Small tables with named rows and columns. After each table, cells are looked up by row and column.

bisira
cols = ros, mov, gera, paz, bimirur, voziz, kes, puv
nomis: [-5.9, 4.8, 2.1, -3.3, 2.2, 0.7, -3.8, -4.8]
dabokiv: [-7.4, 7.4, 2.1, -3.9, 3.5, 1.2, -6.7, -8.5]
dus: [-7.8, 4.1, 0.9, -3.6, 2.4, -1.6, -1.7, -5.7]
kek: [-0.6, -2.2, -1.2, -1.8, -1.5, -2.4, 2.3, 0.6]
fiz: [8.6, -8.4, -4.0, 3.4, -5.8, 0.2, 3.7, 8.9]

kek, voziz -> -2.4
dabokiv, gera -> 2.1
fiz, paz -> 3.4
nomis, gera -> 2.1
dabokiv, kes -> -6.7
dabokiv, bimirur -> 3.5
fiz, puv -> 8.9
kek, mov -> -2.2
fiz, gera -> -4.0
nomis, voziz -> 0.7
kek, puv -> 0.6
dabokiv, voziz -> 1.2
dabokiv, ros -> -7.4

baso
         mipo  zopemi   gogu  bovado  monoli  sadibem   fif  kefonan  pubogo    kan
fanula   -239     131  -9263   -5205    6524     2503   375     2163    2727  -4602
zuger    2939    2869   9105   -1887    5868    -7527  1457     2513    1687  -6515
pofufos  6992    2764   5651    1255   -3316    -3115  1771      588   -7235   1931

pofufos, kefonan: 588
fanula, kan: -4602
fanula, bovado: -5205
zuger, gogu: 9105
fanula, monoli: 6524
pofufos, bovado: 1255
fanula, kefonan: 2163
zuger, zopemi: 2869
pofufos, gogu: 5651
zuger, pubogo: 1687
zuger, fif: 1457
pofufos, mipo: 6992
pofufos, pubogo: -7235
fanula, zopemi: 131
fanula, gogu: -9263
pofufos, kan: 1931
Which row has the largest gogu? zuger

zed:
         rano  fosu  rim  bibi  kuzeg  vipotid  gef
gon        31    53   31    51     71       57   48
kiru       55    47   23    24     61       20   30
bimiro     58    38    9    28     72       35   16
denun      44    27   70    75     55       20   46
daravuf    45    21   23    41     33       23   56
keteg      70    66   35    35     72       71   49
zug        14     8   39    24     68       15   59

kuzeg of kiru is 61
vipotid of bimiro is 35
rim of daravuf is 23
rano of gon is 31
fosu of zug is 8
rano of daravuf is 45
gef of gon is 48
kuzeg of denun is 55
fosu of denun is 27
fosu of kiru is 47
Row with the largest rim: denun

bazedi =
	didefib	tet	gana
gofu	8.5	55.1	44.2
sur	13.1	29.4	56.6
lefarat	34.2	30.2	31.5
funasir	29.2	38.2	36.0
vod	54.1	23.7	34.5
mif	39.0	67.4	34.4
vufufi	10.3	35.9	28.5
tegadi	33.7	75.1	45.7
nepag	34.3	44.1	62.2
bupoven	43.3	34.2	31.4
zok	30.1	43.0	37.4
vimebeb	47.8	1.9	36.4

tet of tegadi is 75.1
gana of tegadi is 45.7
tet of vimebeb is 1.9
tet of mif is 67.4
didefib of sur is 13.1
didefib of vod is 54.1
tet of vod is 23.7
gana of zok is 37.4
tet of vufufi is 35.9
gana of nepag is 62.2
Row with the largest didefib: vod

bet:
        gida  natime  sadila  nasedo  fopi  rofa  sorema  zevaras  deze
nol      169     203     135     191   152    83     127      177   198
mumi     153     143     165     129   133   178     140      132   116
tabika   178     188     120     194   157    68     126      204   211
kifi     131     116     182     119   136   224     167      106    88
zan      187     198     107     215   157    38     114      232   237
bel      120     107     193     104   150   248     191       98    81
pigamo   187     198     107     214   157    38     114      232   237
mobup    184     200     110     214   155    42     117      226   235
vomi     167     189     134     177   148    99     130      161   184
pibam    186     198     108     213   157    40     118      229   236
vudepo   191     198     106     215   159    37     111      235   239
kubotu   186     195     110     209   158    45     121      227   232
gosur    186     194     109     211   158    41     118      230   234
tobot    164     185     137     181   146    96     132      169   186

gosur, rofa -> 41
zan, nasedo -> 215
vudepo, rofa -> 37
pibam, rofa -> 40
kubotu, sorema -> 121
pigamo, zevaras -> 232
mobup, sorema -> 117
kubotu, fopi -> 158
vomi, natime -> 189
bel, deze -> 81
mumi, natime -> 143
kifi, fopi -> 136
nol, sorema -> 127
tobot, sorema -> 132
pibam, zevaras -> 229
nol, sadila -> 135
mobup, natime -> 200
kifi, natime -> 116
nol, gida -> 169
vomi, gida -> 167

